Each row is followed by the tier that its hidden value falls in (each part has its own value, ranges and names)
[-140 -184  -33 -104   42 -175 -185 -388   51  157  210 -143 -111 -160
   40   14  171   13   45  130   60  -58  506  -58  146   42  329 -594
 -114  -59 -107  181   13 -390   64 -357]
C
[  -3    6   68  177  167 -152 -161  -93 -134  -64  376 -201 -121  -31
  -34   97  221    4  -73  225  260 -165  267   17  399  110  181 -621
 -356  118 -124  -78 -217   10  -63 -286]
U
[ 258  312 -155   42  144  229   83 -191 -177 -170  232  -23   28  253
  -81  405 -105  -89 -262  363  183  -84  -20  -79   21   13  -86  188
  -80 -166  -76  -60  141 -136 -409 -184]
T
[ -84 -140  -13 -182   32   22   98 -288    9  -13 -197   95  -70  -36
  139  164 -309  255 -176 -131 -197  422   10  -63  -15 -173  -73  241
  311   58  -93   71   65 -178   51 -217]
T
[-127 -224  103   10  129 -168 -220 -148  109   19  232  -83 -240 -109
   78   53  141   21 -110  114  165  -65  418   25  302   -5  178 -724
 -115   77  -75   76 -200 -115  -66 -118]
W
[  46  152 -115    3   79   12  -18  -69    8  -46  138   44  100 -130
  -33  168  -22 -129 -222   99 -143  -17   13   69   12   15  178   -1
  -67   14  -67  -84  109  -53 -171 -178]
J
[-202   87  234 -162  121   35   79  232  420 -136 -619  375 -226  101
   63   62 -422   52   72 -420 -575  664  -41  -44 -183 -132 -174  473
  283  158   43   43 -253   42   68  453]
Z
[  36  -24  -70   74   97  -27    7 -255 -245 -133  186 -174 -127   57
  -30  383 -130  180 -289  220  249   68  -40   26  154   23 -205 -140
 -180   17  -89  -18   77 -140  -54 -338]
U
[ 217  436 -120  213  129  106  -32  221   83 -290  136  -40  -16  329
 -362  548 -147 -464 -336  482   65 -140 -184  128 -109  229 -383  171
 -373 -198  -87 -114  103  -79 -464   90]
J
[-224  -22   50 -136  134 -121  -50  -19  287  -16  -72  -46  -88 -245
 -113  181  -29  -85   55  -82 -344  172   41  175 -133   35   13 -197
 -253   77   96  -36  -65  -90   99  136]
H
[ 100   26  -20  325  -50 -259 -306  -39  -90  -32  139 -106 -155  373
 -175   69   -5 -186 -193  426  343  -80  437 -190  350  315  -50 -365
 -118 -150 -474  236  -64 -376 -112 -536]
C
[ 177  497  203  132   85   15  -13  215   55 -250 -264   13 -180  237
 -124  127 -279 -284  -20  -10 -199  172   11  -43  -76  143  -15  323
 -137  130 -214  -24 -110  -73   24   50]
P
[  48    9  138  -53   98  -12   20 -133   94 -110   74 -206  -96  -13
  -26  214  -73 -153 -163  140  -83   61   54  117  101  -56  -39 -102
  -48  126 -188 -112  -94  -66  -45 -177]
P
[ -92   -5  253   37   87 -164 -168  102  172 -112 -192   51 -350  -60
   88   12 -184  -16 -105 -166 -104  205  225   33  102    5   79 -271
  -15  236 -109   86 -212  -59  126   88]
W
[ -81  -81  188    6  139  -84  -80    7  255  -73   25  -93 -180  164
  -84  137   20 -145    3  157  -41  123  233   17  210   20 -127 -273
  -73   39 -168  -22 -318  -52 -106   -3]
T
[ 155  325  267  -59  149  159  154  210  182 -300 -270   73 -121    7
   54  193 -365 -206 -240 -174 -401  277 -247  157  -90 -161  -63  461
  141  319 -105 -244 -147  222  -82  232]
Z
[ 225  314  109  148  102   49  -75   32  -12 -239    5 -105 -258  353
 -130  306 -203 -246 -190  287  174  -23  124  -50   45  131 -181   15
 -160  -36 -221   45  -56 -192 -194  -47]
Z
[  47  160  136  -12   18 -150 -146  -33  110  -88  -99 -155 -209 -190
  -46   91 -182 -248 -144  -28 -185   15  153  135 -108   97  177 -169
 -159  167 -184   57   65 -239  177 -112]
H
[ 260  705 -282  111  339  385  222  -15 -365 -291  405   71  186   64
 -141  549   44  -10 -153  258  118 -202 -365   30  -99   49   54  301
 -539  -90  325 -338  182  207 -485  117]
U
[  -9  110  -42    6  179   80  -11  -38   46  -62  115  153  -21  114
    3  150   25   22  -56   99   -4   78  148  -98  141  -19   72  -63
  -18  -52   13  -29 -128    7 -282   19]
Z
[ -40  270 -131 -177  198  225  174 -102  101  -74  -24  180   98  -17
  -40  300  -77   -2   29  -19 -303  193 -102   -8 -208  -85   38  326
  -77  -88  208 -108   72  -27 -227  171]
P
[-199  -31 -156 -224  128   -4   15 -261  150   14   21  -45  -57 -231
 -102  379  -80   41  -26   30 -202  133   -7  135 -273   -1  -71 -117
 -258 -111  217   45  197 -276    0   62]
H
[-257 -121  -75 -369  139   65  142 -254  295  -26  -76  -55  -48 -368
  -22  453 -167   26 -109  -97 -417  262 -200  304 -364 -181 -160   29
 -134   20  280  -90  191 -150   26  198]
J
[ 152  165  335  252  117 -156 -151  197   92 -206   99 -252 -204  241
 -143   42   31 -359  -84  249   77  -62  215   45  381  156  -19 -304
 -213  214 -416 -131 -412   70  -56 -180]
T
[ 225  260  134  345   58 -146 -187  199   -4 -185  212 -188  -55  265
 -212  100   55 -445 -228  399  144 -192  176   26  349  247   10 -231
 -244   72 -447 -106 -210   -5 -201 -326]
C
[ 153  246   11  193   48  -77 -125  151   50 -153   95  -34  -10   77
 -153  163  -73 -346 -289  232  -40  -86   44   82  106  160   31  -47
 -147   41 -263  -73  -13  -39 -192 -178]
J
[ -85  163  -52   29  174  -28   31 -127 -243  -99   59   35  -72 -204
   53  190  -67  300  -48 -142  -24  160  -67    7   38    9  152  -80
 -290  161  153  -69   30   20  116 -103]
W
[  13  166   72  215  147 -151 -196  163  174 -107  292 -196  -57  116
 -282  188  231 -429  -32  388   63 -226  212  117  221  252    2 -481
 -486  -23 -168 -109 -226  -28 -209  -71]
J
[-131  -20    6 -190  113   37    4 -208  233  -15  -82   -3 -169   65
  -46  280 -109  -36   37   72 -134  196  182  -14 -138  -34 -113  -60
  -52 -123   52  113    3 -301  -76   85]
P
[ 215  124  -98  119   25  -69 -122 -278 -192 -102  412 -392  -66  -20
 -145  370   22 -263 -371  485  302 -334  122  137   99  153   28 -380
 -350  -53 -252  -19  229 -314 -137 -503]
J
[-291 -247  -52 -478  105   73   -5 -420  444  141  -89   63 -187 -227
  105  253  -65   11   62  -63 -291  199  325   57 -316 -209   77 -242
  103 -170  239  210  134 -444  -65  227]
C
[-172  220   73  -75  313  117   60  130  290 -137  -13  105 -117  111
 -145  300   67  -73  230   17 -207  168   14   37  -70   14 -124  -54
 -359  -36  277 -128 -279   95 -210  479]
Z
[ 168  133  -65  426   49 -166 -218   80 -343 -124  242   97  -33  222
  -15   10   -7   69 -357  245  376  -68  203 -190  512  204  117 -240
  -57   47 -349   36 -112   23 -210 -500]
W
[-151 -145  149    3  -27 -324 -123  -42   68   -5 -185 -106 -113 -314
   18  -55 -183   40 -138 -212 -306  283   70  131   94   45  130 -168
   -5  311 -254   14  -62  -94  382 -328]
H
[-322 -123  357   37  115 -402 -296  303  538   38 -152  -33 -209 -199
 -119 -242  167 -291  257 -176 -422  156  411  130  201  158  242 -617
 -236  268 -159   -4 -520   46  243  163]
H
[-280 -266   16 -363  111   75   81 -237  337   51 -288  265 -153  -82
  178  162 -249  247  -22 -246 -351  501  126  -44 -139 -267  -83  114
  363  -20  143  133  -42 -172  -44  206]
Z
[-129  127  -60 -312  203  159  152 -410  -32  -49  -39  -65 -181 -183
   56  391 -143  242  123 -117 -135  211   -5   25 -318 -121   29   26
 -252  -20  329   38  176 -273  104  130]
Z
[-114   72  111  -76  245    0  -36  -60  119  -60  171  -42 -138 -186
   37  124  149   -9   77  -32  -87  -11  174   90   98  -48  242 -408
 -287  144  147 -118 -203   66  -55  148]
U
[ 266  341 -122  -25  199  201   39 -448 -202 -186  527 -545 -154  166
 -257  700   91 -283 -121  672  444 -437   72  116 -128  134 -171 -324
 -676 -252   36  -60  260 -416 -285 -200]
P
[-109   64  -92   37   66  -48    8   86  141 -106 -133  125    3   83
 -159  312 -208  -51 -184   63 -218  283 -141   62  -70   73 -282  209
  -76  -55  -31  -20   35  -76 -113   -2]
J
[-402 -347  137   13  -46 -295 -141  334  511   89 -584  578  -22   93
   84 -297 -253  115  -33 -401 -601  761  209 -160  232  -46  -65  215
  608  123 -264  159 -399   70   55   40]
C

Part 2:
[-132  168 -324 -347 -101  -27  -21  -25  -37  181 -167   95  452 -142
 -267 -150  122  -76  -85  362 -211  -31 -196  129 -409    0 -257  188
    6  141   32   10 -143  169 -144  -30]
G
[ -67 -179 -137  -47 -246 -161   33  293   48  224 -159  148  398  101
   14  -21 -225 -117 -346   59  -49 -255  -62  147  -55  -98  116  120
  -54  -33 -179  218  -86  158 -246  -14]
R
[  62  -38 -100  -10  -39   23  123 -147  -56  366  208 -298  214  231
  249 -162  130   39   89  335 -148 -102  -60   46  112   77 -154   64
 -106  278 -119  186  132 -264 -121   -6]
R
[-212  -45  -83  -51 -132   28  -97  120   -3 -100  -80  192  166  -77
   -5  142  -37 -121 -285  205   12  126  -11    6  -35 -141 -246  -10
  235  -25  120 -214  102  206 -148  118]
E
[-103  143   69  -74   57   56   11  -95   56   73  154 -188   16   16
  102    0  195  -14  183  213  -55   76   -6  -40  118   92 -245   -7
  130  150   92  -35  237  -88  -28   43]
G
[-167   65 -210 -198 -149 -129   54  -97  -26  -27 -209  203  459  -61
  -83 -114  -20 -122 -177  392  -56   40 -209   82 -410  -97 -283   62
   60   28   31  -57 -279  324  -67  102]
Y
[ -84 -184 -322 -135 -235   57  -76  324  -86  287 -117  162  343   31
  -98   38 -104  -29 -479  178 -184 -185   -1  121   28 -109   14  193
   40   68 -106   38  138    2 -400  -93]
G
[ -56 -154 -207   31 -238   18   23  171 -177  165  -27  158  131   25
   54   68 -232  -38 -497  180 -179 -160    7   34   33 -187   15  112
  100   68  -71  -83   92   -4 -319 -136]
G
[ -76  135  361   31  147 -387  120 -109  213 -218  154 -427 -369  104
  275   29   70 -220  346 -389   -3  -17 -166    4   46    0   27 -117
  -56  -35  105  437 -173   87  320  -52]
Y
[-252   59 -138 -162 -117  -73   47   24   40 -138 -270  328  344 -107
 -156    8  -66  -79 -280  295   22   49 -129   42 -286  -86 -214   50
  201  -93   63 -142 -153  326 -133   68]
S
[ -15  134   38  -80  208 -199   55 -202   42  -38  248 -598 -451   83
  126  -13  304 -134  276 -295 -240   33 -231   78  -21   -1 -111   13
 -137  156  148  477  -88 -224  218 -223]
E
[-216 -294    8  153 -212   -9 -187  632   92 -131 -128  316 -142  -66
  -72  446 -338 -173 -684 -342   87  -79  130   76  246 -263  184    8
  269 -263   31  -78  279  144 -322  -53]
A
[-237  216    1  -65 -209 -107  120   41  -20 -142 -278  523  275 -273
 -186   29 -341 -109 -322  311    8  -71  -56  -43 -369 -128  -90   50
  313 -128   49 -371 -160  451 -152  -22]
S
[-182  363  388   -7  307 -334   68  -55  306 -426   95 -365 -746 -175
  -99  201  137 -239  347 -665    2   78 -207   41 -135   10   26  -85
   76 -167  283  364 -147   51  380 -233]
A
[-214   62 -168 -186 -227  -28 -206  439   68   57 -242  364  293 -302
 -379  173 -174 -215 -373    4  -56  -75  -29  141 -278 -140  -36  144
  173  -93   66 -155   44  352 -245   -8]
A
[-107  660  181 -317  -33 -157   58 -180   82  153    2   12  307 -379
 -195 -211   20 -177  526  331 -162  -91 -108  -51 -465  156 -201   88
  110  184  115 -197  -99  386  131    6]
S
[ -27  508  326  -99  246 -266   44 -277  123  -92  323 -599 -549 -182
   54  -20  252 -243  654 -328 -215   44 -195   -7 -175   70 -132  -38
  -45  171  260  276  -81  -26  412 -194]
K
[ -53  141  -71  -52  189  -81   98 -286  -17  -67  183 -426 -362   35
   40  -14  295  -58  136  -69 -200  113 -234   70 -119  -17 -240   23
  -49  146  160  279  -80 -253  137 -200]
K
[ -96 -117 -178   -3 -241  -15  -41  346  -99  143  -94  218   78  -75
  -91  142 -276  -95 -532  -11 -171 -209   20   78   -1 -194  120  145
  115  -19  -53  -39   98   71 -334 -188]
E
[-119    6  265  160  134 -234    2   -4   93 -347  208 -357 -686   26
  232  261   28 -226   19 -510  -37  107  -97   -7  152 -169  -15 -137
   86  -80  223  248    0  -37  221 -141]
K
[  94  118  -28  -48   28 -326  152 -329 -129   75  232 -520 -211  108
  262 -173   91 -187  208  -85 -329  -90 -296   72 -232 -103  -86   28
 -247  249   39  422 -335  -65  230 -205]
Y
[-227  190  -78 -263 -205  -81 -128  147   42   -4 -212  315  470 -267
 -200    6  -82 -213 -106  294  -43   26  -67   35 -336  -81 -230   70
  192   -1  108 -254  -66  501 -102  150]
G
[-203 -237 -313 -133 -123  -61  -56  260   12  -63 -245  177  168   42
 -147  119  -26  -82 -551  -21  -78  -20 -134  163  -92 -181  -54  118
   63 -109    6  169  -89  103 -251  -73]
E
[-189  128 -271 -324 -130  -26 -155  197   48  112 -204  170  389 -225
 -349    1   70 -166 -161  169 -139   -2 -140  160 -366  -53 -205  169
   62   38   82  -20  -58  265 -163   11]
K
[ -18   91  160   -4  201 -309  205 -276  118 -103  179 -530 -331  203
  252  -84  204 -101  306 -232 -100  -16 -251   53   -9   35  -53  -49
 -150   74   53  537 -220 -142  265 -139]
Y
[ -30   69 -262 -117   93  329   75  -69  -25  418  156 -199  117   89
 -118  -72  327  227   -8  404 -178  -34    5   66  164  207 -229  183
   55  269  -51   42  430 -535 -325 -155]
K
[ -74  -51  111   61   23   -3   82  -53   68   51  158 -193   11  196
  281   22   90    5   59  157   28   22   13  -39  270   50 -141  -60
   92   87   -1   76  214 -125  -55   73]
Y
[  28 -223 -114  149 -374  -47   35  200 -200  289   42  174  296   95
  251   22 -398 -106 -470  260 -128 -245   63   21   73 -224   66   63
   42  112 -171 -118   84   88 -314  -16]
R
[-104 -324   85  293 -232 -128  120  252   17  -55  -54  219   25  186
  286  185 -407  -87 -536  -35  122 -151   62   13  228 -220  147  -61
  143 -167 -126   24   48   88 -226   11]
R
[ -46 -148   62  104   19  151  -83  -70  -41   82  353 -348 -100  221
  426  113  225  -12   61  215  -26  186   93  -82  463   -9 -316 -111
  127  224   98  -66  451 -256  -67  163]
G
[ -55 -209 -199   -5 -236   -6 -162  390 -100  190   16   37   32  -14
   -4  179 -168 -158 -470 -106 -199 -152   23  114   93 -222   72  122
   34   51  -23   58  171    9 -289 -128]
K
[ -43  453  209 -272  329 -380  133 -260  224  -63  157 -665 -426  -50
  -54 -146  370 -173  663 -430 -251  -67 -327   93 -233  169  -13   57
 -200  116  159  655 -277  -64  398 -292]
G
[-109  113  146  101  101  109   72   30   81   22  180 -135 -313  -11
   44  156   63   43    9  -22  -20   -3   73  -47  261   64  -59   -1
  214   34   75  -36  366 -263 -111 -143]
K
[  23  360  275  -34  226 -318  253 -463  111  -36  272 -586 -295   75
  247 -194  231 -129  619  -77 -131   -3 -261   -2 -166  123 -150  -66
 -144  182   95  405 -241  -86  387 -110]
R
[-227  -76  -17  -44 -204  -93  -46   74   54 -143 -166  296  427  -17
   95   64 -123 -170 -241  330  135  122  -45    1 -124 -144 -274  -72
  210  -75   63 -220  -63  423  -86  297]
Y

Next part:
[-249 -101  213  317 -202  -48 -163   92  -98   46  -87    2  -28  180
  486 -105    5  -54  165 -252  -80 -154  -91 -186 -203  -63  185 -125
  102 -182  379 -329 -293 -144  328 -174]
J935
[  76  -18   60 -212 -335   24  -28   40 -246  113  149   85  137  -65
 -246  339   28   69  -92   52  -41  417  291   31  159  -48  -97    9
 -305  -95  159 -182   63   13   31 -149]
J695
[-148   44   22  253  -22   38  -34   -5  -21  -24  -41   13 -108  273
  639 -259   18   -3  256 -235   65 -268  -88 -134 -174   48  184 -288
  294 -113  237 -105 -212 -105  243  -18]
J974
[ -27  104  -42 -114  264  240  173   95  237  -29  -29  265   74  164
  156 -332   80  146  196  -84  200  -68   97  129    8  165  147 -294
  276  -89   17  224   81  -90 -191  132]
J506
[ 140    2   -6 -218 -192 -121  125    2 -200  -12  264   84  -86   -4
 -111  220   53   48  -33   71   42  132  112   20  157   10 -194  -82
  -56   42   65  -39  106   64   12 -115]
J813
[-192  -82 -111 -283 -507   16    4 -110 -247  -51  -13  -80  -61   -7
 -140  273    8  -61  142   64 -313  -31  171   67  114 -231 -132  -39
 -289   47 -114 -278   80 -112 -133 -126]
J695
[-235  -60 -520 -103 -373  162 -157 -301 -373    0  -81 -317 -233  128
  349  203 -160 -112  141   23 -225 -121   77  149   98 -175 -104 -276
 -157   36 -440 -249   35 -103  105 -135]
J202
[-112  -83  102  143  313   81    5  215  220   17  -53  198  -20  185
  380 -381   48   90   99 -178  198 -110  -52   23 -123  190  223 -252
  405 -177  153  162  -62 -155   97    0]
J974
[   4  -31   54   90  211  -72  112   97   74  -65   90  132 -182  165
  387 -265   48   50   99  -94  190 -224 -140  -22  -81  146   49 -249
  373   23  112  122   -8  -48  102  -67]
J304
[ 163   45   50 -246 -368  -40   86  -80 -254  -43  164   16    5  -64
 -150  274   66   56  -11  143  -48  218  201  -36  105 -126 -129   29
 -269  187  147 -147  122   64 -105 -161]
J202
[  81 -356  -22   50  637  158  -16  331  462    1    5  357  200  -49
 -198 -282   65  149 -291   26  357  111 -178  223  152   14  136   33
  370  -78  -21  286    5  136 -298 -148]
J209
[ -39  -68   -1 -123 -431   23 -143  -24 -330  113   63  -55   57  -30
  -65  348  -27    5  -54   23 -137  332  248    3   87 -104  -66  -15
 -330  -92   98 -284    7  -51  136 -197]
J202
[-293 -200 -149 -152 -298   76 -125   38 -148   84  -50  -10   16   34
 -105  208  -42  -52   48  -63 -230   58  141  150  145 -122  -55 -100
 -149 -242 -148 -236  -19 -152   20 -108]
J202
[-231 -303  127  -27 -285  -84 -203  160 -161  108  -18   10   27  -37
 -103  223  -16  -47  -91  -48 -196  170   86   18   26 -108  -15   40
 -179 -203   94 -275  -61 -149  160 -267]
J209
[ 130 -243 -115   25    3  -38   16  -41   40 -178   97   44    3  -73
 -125   77   50  -17 -146  143   58 -136 -271    8  153 -362  -99  164
   26  301   17 -143  -69  293 -299 -308]
J304
[ -52 -388  -96  172  577  288 -189  298  426   72 -140  259  257   -1
  -33 -290   -1  117 -267  -48  293  149 -145  224   96  -31  250    2
  313 -192  -45  172  -97   69 -191 -161]
J974
[  53 -233  -51   -2 -197 -120   28  -70  -76 -182   92   -8  -56  -76
 -123  162   51  -64  -76  129  -76 -196 -249  -42  129 -403 -145  175
  -72  315   54 -272  -79  229 -241 -335]
J935
[ 109   21   17 -215 -429  -20    3  -90 -326   10  133  -41    6  -58
 -106  331   24   33  -27  120  -90  273  235  -31   94 -126 -123   11
 -328  121  121 -211   96   26   -7 -189]
J202
[-247  -31  128  266 -197   47 -150   46  -70   42 -112    0    5  222
  514 -147   12  -29  227 -261  -68 -141   -8 -162 -189  -39  224 -181
  120 -218  335 -267 -273 -163  274  -75]
J974
[-203   94  -14  182   11  222  -33   18   69   21 -145   78   32  282
  564 -318   21   45  310 -262   58 -179   47  -49 -149   68  271 -326
  257 -206  200  -66 -177 -171  125   84]
J202
[ -15 -116 -420  111 -304  200 -164 -331 -183 -146  -92 -243   -1   41
  232  146  -65  -91   32   89 -109 -172 -158  -16  107 -508   -7   51
 -155  288 -120 -373 -178  238 -197 -262]
J813
[  41   25   48 -227 -364   72  -34   28 -251  132  129   98  181  -48
 -261  346   22   64  -51   31  -59  426  326   43  159  -47  -94  -18
 -347 -147  151 -218   48    2   27 -123]
J506
[ 239   61    8 -291   39   71  281   14  115 -145  167  255   97  -41
 -280  -12  152  142   18  148  155   51   73   73  180  -78  -82    0
   23  225   91  119  160  165 -434  -26]
J695
[-307 -133  144  160   92  177 -162  245  151  136 -187  160  128  179
  314 -263   14   59  127 -267   21   38  101   26 -133  126  311 -217
  206 -396  208  -38 -154 -276  175    5]
J813
[  -2 -423 -251  259  362  236 -246   74  230  -26 -138   51  163  -54
   36 -115  -61   16 -299   61  184    7 -318  154  123 -314  140  123
  143   97 -116  -75 -163  240 -226 -352]
J935
[  -7   70 -163   56  -68 -184  128  -78 -229  -33  266   -6 -340  237
  459    2  -22  -49  165 -136   94 -301 -145  -37   45  118 -180 -373
  292  -54   -9  -60  -68   22  319  -53]
J304
[ -48   47 -232  -37 -145 -248  133  -74 -336   17  346  -22 -400  226
  352  143  -52  -79  137 -132   39 -259 -101   29  135  160 -306 -417
  241 -145 -126  -82  -21   -2  399  -55]
J304
[ -61 -257 -217   75  516  449 -132  212  435   68 -186  275  345   28
  -78 -286    3  144 -154  -51  270  160  -36  282  159  -61  265  -57
  245 -203 -107  161  -74   75 -330  -45]
J695
[ -70 -271  -78   40  593  362  -80  331  479   95 -139  356  307   34
 -101 -342   35  174 -161  -85  306  188    1  278  125   85  271  -94
  338 -279  -44  269  -19  -15 -258  -12]
J202
[-217 -229  -12  114  230  308 -191  233  252  121 -210  188  252   81
   83 -221   -2   89  -35 -155   89  144   60  145    6    1  294  -98
  153 -314   60    6 -122 -125  -56  -56]
J202
[ 277  -21   97 -235   97  -71  259   78  102 -153  224  238    1  -60
 -225  -25  155  131  -62  160  193   46    4   21  134  -27  -95   33
  101  258  141  170  172  153 -328  -95]
J813
[ -23   44 -564 -139 -105  275 -126 -213 -316  139   63 -143  -71  107
  209  222 -172    5  -23   34   53  211  187  253  221   29 -131 -348
 -121 -118 -433  -67   93   23  151  -74]
J506
[ 273  -20   97 -239   48  -68  256   60   83 -159  218  226   11  -66
 -245    7  156  124  -56  164  165   45    5   12  138  -64 -102   53
   65  268  151  129  159  163 -343 -105]
J813
[ -58  184 -248 -343 -359  -49  185  -82 -349   98  326   90 -126  154
  -85  336  -15  -13  187  -93  -64   46  242  137  287  135 -337 -375
  -75 -296 -150 -126   79  -30  173   87]
J506
[ 213 -183  133 -108   78 -174  191  114   89 -166  216  214  -29 -106
 -265   36  132   57 -145  153  127  -66 -187   -4  139 -168 -142  142
   87  290  157   14   68  213 -293 -258]
J935
[  35  183 -255 -249 -224  -34  220 -128 -255  -10  282   56 -183  169
   92  167   13   13  195  -48   25  -87  123   85  212   90 -251 -352
   66  -86 -113  -36   79   24   72   71]
J695
[  43 -152   40 -191 -285 -142  109  -19  -81 -164  133   59  -42  -72
 -251  191  103  -21   -2  123 -122  -94  -50  -29  136 -284 -162  131
 -113  218   87 -180   30  112 -263 -209]
J974
[   5  -58   32  -71  415  164  128  225  321  -15  -10  302   59  105
   84 -357   88  161   39  -63  264   -2   33  147   20  193  165 -213
  371  -93   37  312   94  -86 -176   59]
J202
